Below is a small trained network, with its code and all its weights. Each question gives an input and a target symbol and asks what happens when units are switched off, that is, made to give their printed mean instead of their output.

import numpy as np


def w(rows, s, z=0):
    codes = np.array(rows[::2]) - 128.0
    scale = np.full(codes.shape[1], s)
    scale[-1] = z or s
    return codes * scale


def norm(h):
    return h / np.sqrt((h * h).mean(-1, keepdims=True) + 1e-5)


def f(y):
    return np.maximum(y, 0)


def softmax(a):
    e = np.exp(a - a.max(-1, keepdims=True))
    return e / e.sum(-1, keepdims=True)


def log_softmax(a):
    a = a - a.max(-1, keepdims=True)
    return a - np.log(np.exp(a).sum(-1, keepdims=True))


def net(x, mask):
    ids = ['δελμψω'.index(c) for c in x.split()]
    T = len(ids)
    res = E[ids] + P[:T]
    u = 0
    for l in range(2):
        r = norm(res)
        for j in range(2):
            rows = slice(2 * j, 2 * j + 2)
            q, k, v = (r @ M[l][rows].T for M in (Q, K, V))
            z = softmax(np.where(np.tri(T) > 0, q @ k.T / 2**0.5, -1e9)) @ v
            o = O[l][rows]
            res = res + np.where(mask[u + j], z, o[:, -1]) @ o[:, :-1]
        u += 2
        y = f(norm(res) @ A[l][:, :-1].T + A[l][:, -1])
        res = res + np.where(mask[u : u + 16], y, B[l][:, -1]) @ B[l][:, :-1]
        u += 16
    return log_softmax(norm(res)[-1] @ U[:, :-1].T + U[:, -1])


Q, K, V, O, A, B = {}, {}, {}, {}, {}, {}
E = w([
[114,127,32,114,86,175,194,128],'δ',
[150,142,91,110,119,186,90,96],'ε',
[113,153,43,86,123,95,172,109],'λ',
[34,161,140,150,147,91,148,184],'μ',
[95,164,116,49,222,100,232,160],'ψ',
[152,59,245,145,110,135,252,140],'ω',
],0.016)
P = w([
[132,15,135,138,129,86,164,28],'0',
[91,182,136,166,70,238,131,110],'1',
[158,99,60,181,103,140,67,98],'2',
[102,197,196,180,130,44,185,2],'3',
[87,189,131,85,127,114,116,145],'4',
[152,119,116,205,136,70,58,159],'5',
[156,187,184,175,60,30,160,74],'6',
[106,157,132,68,123,100,136,141],'7',
[164,92,101,183,102,137,73,135],'8',
[172,189,222,156,75,40,177,68],'9',
[119,126,151,44,122,97,161,133],'10',
[165,101,98,187,112,134,64,142],'11',
[168,184,237,156,82,54,190,60],'12',
[129,106,145,44,103,108,174,135],'13',
],0.0088)
Q[0] = w([
[186,98,211,114,94,236,43,190],'0.h0',
[82,75,108,66,105,162,45,165],'0.h0',
[63,82,48,67,253,209,86,127],'0.h1',
[94,124,166,147,94,89,96,40],'0.h1',
],0.0061)
K[0] = w([
[104,132,173,111,127,158,35,113],'0.h0',
[108,36,56,235,89,192,105,56],'0.h0',
[47,255,69,90,76,179,145,125],'0.h1',
[210,76,180,86,127,113,185,205],'0.h1',
],0.0057)
V[0] = w([
[160,198,74,253,98,187,222,154],'0.h0',
[196,169,152,164,14,95,69,61],'0.h0',
[76,40,18,120,178,59,75,85],'0.h1',
[177,104,184,128,165,193,179,228],'0.h1',
],0.0047)
O[0] = w([
[108,106,90,214,104,114,186,187,227],'0.h0',
[115,170,23,155,143,193,182,27,2],'0.h0',
[162,170,135,93,219,101,1,126,209],'0.h1',
[132,174,95,103,188,126,162,167,13],'0.h1',
],0.0092,0.0029)
A[0] = w([
[202,175,99,81,81,228,111,85,98],'0.n0',
[100,65,97,187,170,199,153,134,252],'0.n1',
[75,161,101,94,120,86,123,123,150],'0.n2',
[100,187,194,133,247,51,202,164,227],'0.n3',
[136,146,122,163,114,92,124,87,188],'0.n4',
[194,123,144,129,75,152,100,68,202],'0.n5',
[154,105,131,142,159,114,79,73,95],'0.n6',
[57,168,202,167,148,132,68,216,196],'0.n7',
[134,93,195,170,166,102,129,174,103],'0.n8',
[111,169,69,166,131,254,115,106,70],'0.n9',
[183,130,70,188,159,111,98,163,72],'0.n10',
[179,170,114,110,164,180,141,60,55],'0.n11',
[136,154,104,115,54,134,118,193,119],'0.n12',
[154,178,196,112,78,106,221,105,252],'0.n13',
[145,151,171,201,86,191,121,77,122],'0.n14',
[148,117,120,160,154,130,179,201,55],'0.n15',
],0.0081,0.0021)
B[0] = w([
[94,170,165,218,95,114,164,161,163],'0.n0',
[139,115,120,2,160,111,37,155,156],'0.n1',
[116,125,160,114,76,168,180,176,200],'0.n2',
[125,125,120,200,50,172,97,143,255],'0.n3',
[156,108,145,112,145,152,204,97,166],'0.n4',
[90,114,115,149,96,125,169,167,157],'0.n5',
[92,104,162,166,185,178,119,180,147],'0.n6',
[155,105,90,98,115,156,201,94,171],'0.n7',
[176,108,98,105,147,85,92,83,167],'0.n8',
[173,131,171,102,147,74,147,100,165],'0.n9',
[159,56,174,150,71,117,166,176,154],'0.n10',
[94,98,83,90,138,101,206,95,143],'0.n11',
[109,201,173,210,153,129,117,140,170],'0.n12',
[117,230,115,178,163,140,72,119,223],'0.n13',
[105,66,87,112,113,128,134,201,148],'0.n14',
[118,121,81,76,91,80,159,58,157],'0.n15',
],0.007,0.0095)
Q[1] = w([
[132,175,130,146,129,133,113,66],'1.h0',
[46,197,147,103,190,92,156,118],'1.h0',
[138,138,112,69,148,104,119,168],'1.h1',
[105,255,150,110,152,135,129,79],'1.h1',
],0.0084)
K[1] = w([
[255,152,164,116,150,171,202,130],'1.h0',
[156,175,154,198,62,132,224,166],'1.h0',
[238,77,161,93,111,56,138,98],'1.h1',
[167,196,79,188,10,195,218,180],'1.h1',
],0.0079)
V[1] = w([
[125,66,140,67,187,50,159,141],'1.h0',
[102,109,212,151,124,158,108,134],'1.h0',
[155,41,132,169,100,2,72,209],'1.h1',
[187,177,249,6,78,55,192,141],'1.h1',
],0.0058)
O[1] = w([
[112,221,183,189,127,146,137,150,159],'1.h0',
[253,224,120,212,62,122,199,175,83],'1.h0',
[80,148,25,72,144,66,94,80,216],'1.h1',
[182,91,150,133,118,190,83,86,253],'1.h1',
],0.0079,0.0022)
A[1] = w([
[102,191,157,185,105,130,87,133,94],'1.n0',
[180,153,209,76,101,88,150,71,198],'1.n1',
[119,129,128,49,149,119,135,9,5],'1.n2',
[52,167,105,134,113,159,163,144,73],'1.n3',
[168,111,162,161,132,89,175,120,167],'1.n4',
[153,137,113,55,128,146,138,95,26],'1.n5',
[143,126,136,121,110,123,43,98,126],'1.n6',
[135,204,187,136,139,118,100,166,102],'1.n7',
[131,134,90,169,133,117,103,34,127],'1.n8',
[131,51,119,81,117,81,141,182,208],'1.n9',
[166,110,139,85,136,118,148,106,133],'1.n10',
[144,148,145,128,126,32,132,138,166],'1.n11',
[148,131,89,135,85,57,112,87,105],'1.n12',
[161,45,124,60,130,107,132,127,110],'1.n13',
[119,174,84,136,108,87,101,141,145],'1.n14',
[119,116,152,181,94,131,147,138,121],'1.n15',
],0.011,0.0022)
B[1] = w([
[165,18,130,137,163,202,150,169,235],'1.n0',
[48,165,85,101,168,112,178,186,190],'1.n1',
[226,154,2,126,123,116,123,160,156],'1.n2',
[135,116,169,117,133,145,85,176,254],'1.n3',
[107,168,128,112,88,89,67,53,199],'1.n4',
[112,18,151,161,144,86,153,31,147],'1.n5',
[127,160,163,194,37,151,141,66,155],'1.n6',
[68,78,80,113,111,189,148,183,194],'1.n7',
[140,119,211,114,130,67,51,143,168],'1.n8',
[118,133,174,146,124,76,201,45,197],'1.n9',
[164,83,142,123,103,211,219,196,137],'1.n10',
[134,126,114,112,117,216,70,143,208],'1.n11',
[162,73,152,122,202,168,108,152,216],'1.n12',
[195,27,66,117,184,165,201,176,150],'1.n13',
[96,183,152,149,150,129,166,87,239],'1.n14',
[143,152,85,71,176,138,105,150,240],'1.n15',
],0.0065,0.0077)
U = w([
[27,68,132,155,171,109,161,28,151],'δ',
[180,175,15,138,164,58,72,127,185],'ε',
[147,229,158,209,22,105,214,98,155],'λ',
[141,72,88,95,157,243,114,214,65],'μ',
[208,79,168,177,65,140,52,36,254],'ψ',
[208,1,9,151,136,129,225,61,71],'ω',
],0.0061,0.0014)

Each question gives the input, a string of symbols that net reads in full, and the target symbol t.
The units are the heads (2 rows each of Q, K, V and O) and the neurons (one row each of A and B). Each row of codes is followed by its name. A weight is (code - 128) times the scale printed after its matrix; where a second scale follows, it is the last column's (O, A, B and U).
mask holds one flag per unit, layer by layer, with each layer's heads first. A switched-off unit (its flag False) gives its mean, the last column of its rows in O or B, instead of its output. The means were averaged over made-up inputs and are rounded, as every weight is.
A unit's drop is (log p(t) with every unit on - log p(t) with that unit switched off) / (log p(t) with every unit on - log p(t) with every unit switched off).
The circuit of an input: a set's keep is (log p(t) with only the set's units on - log p(t) with every unit switched off) / (log p(t) with every unit on - log p(t) with every unit switched off). Starting from the 12 units with the biggest drops (on a tie, the unit counted first), units are removed one at a time, each time the one whose removal leaves the highest keep (on an exact tie, the one counted first), for as long as the keep stays at least 0.8.
units of the circuit, in order: the units of the circuit, biggest drop first
k most important neurons of layer l: the k neurons of layer l with the biggest drops, biggest first
heads that matter: for each layer, one digit per head in row order, 1 if its drop is at least 0.15 and else 0, layers parted by /
input ω λ λ ε λ ω λ λ ε, target ω: heads that matter : 10 / 00
input ψ λ μ ω δ ε λ λ ω δ ψ δ ψ ψ, target ω: units of the circuit, in order : 1.h0, 1.n13
input λ ε λ λ ω λ ψ λ ψ ψ λ λ μ, target μ: units of the circuit, in order : 1.n0, 1.n7
input μ λ ω ψ ε ω λ ψ λ ψ λ λ λ λ, target ω: 2 most important neurons of layer 1 : 1.n5, 1.n2
input λ λ λ δ, target ω: 3 most important neurons of layer 0 : 0.n3, 0.n12, 0.n4
input λ λ λ μ, target ψ: 2 most important neurons of layer 0 : 0.n3, 0.n7
input ψ ψ λ, target ψ: units of the circuit, in order : 0.h0, 1.h1, 1.n6
input μ ψ ε, target ε: 3 most important neurons of layer 0 : 0.n0, 0.n3, 0.n7
input ω λ λ λ λ λ ψ λ μ, target ω: heads that matter : 00 / 00
input μ μ ψ λ ω λ ω λ ε, target ε: 3 most important neurons of layer 0 : 0.n0, 0.n3, 0.n11
input δ δ ε δ δ ψ λ ε λ λ μ μ, target δ: 3 most important neurons of layer 0 : 0.n3, 0.n1, 0.n7
input μ λ λ λ λ ε ω λ ε δ λ ω, target ε: heads that matter : 11 / 11
input μ μ λ, target ε: heads that matter : 11 / 11
input ε μ ψ ω λ ψ ψ ψ ψ δ ε, target λ: heads that matter : 10 / 00
input λ λ ω λ ε ω λ δ ω, target μ: 2 most important neurons of layer 0 : 0.n13, 0.n1
input ε ψ ψ λ δ δ λ ψ, target δ: 2 most important neurons of layer 0 : 0.n3, 0.n12
input ψ ε ε μ ε δ, target ψ: 2 most important neurons of layer 0 : 0.n12, 0.n10
input λ μ δ ω δ λ ω λ, target δ: 4 most important neurons of layer 0 : 0.n0, 0.n13, 0.n3, 0.n2
input λ λ ψ ψ δ ψ ω λ μ ω δ, target λ: heads that matter : 00 / 10
input ε δ λ, target λ: 2 most important neurons of layer 0 : 0.n6, 0.n10
input ε μ λ λ, target ε: heads that matter : 11 / 10
input μ λ λ μ ψ λ μ ω μ, target ε: 3 most important neurons of layer 1 : 1.n12, 1.n0, 1.n8
input ω ψ ω, target ω: 2 most important neurons of layer 1 : 1.n13, 1.n1
input λ δ λ δ λ λ ε λ ω, target μ: 2 most important neurons of layer 0 : 0.n13, 0.n3
input ψ δ ψ μ, target μ: 2 most important neurons of layer 0 : 0.n3, 0.n7
input λ λ δ λ λ λ ψ ψ δ ω μ ψ μ δ, target δ: heads that matter : 10 / 11
input ω ψ ψ λ ε ψ δ ψ ψ δ ω ψ λ, target μ: heads that matter : 10 / 00
input δ μ ω, target δ: heads that matter : 01 / 11
input ω λ ω, target ω: heads that matter : 01 / 00
input μ λ λ ω λ ε δ λ ψ, target ε: heads that matter : 11 / 11
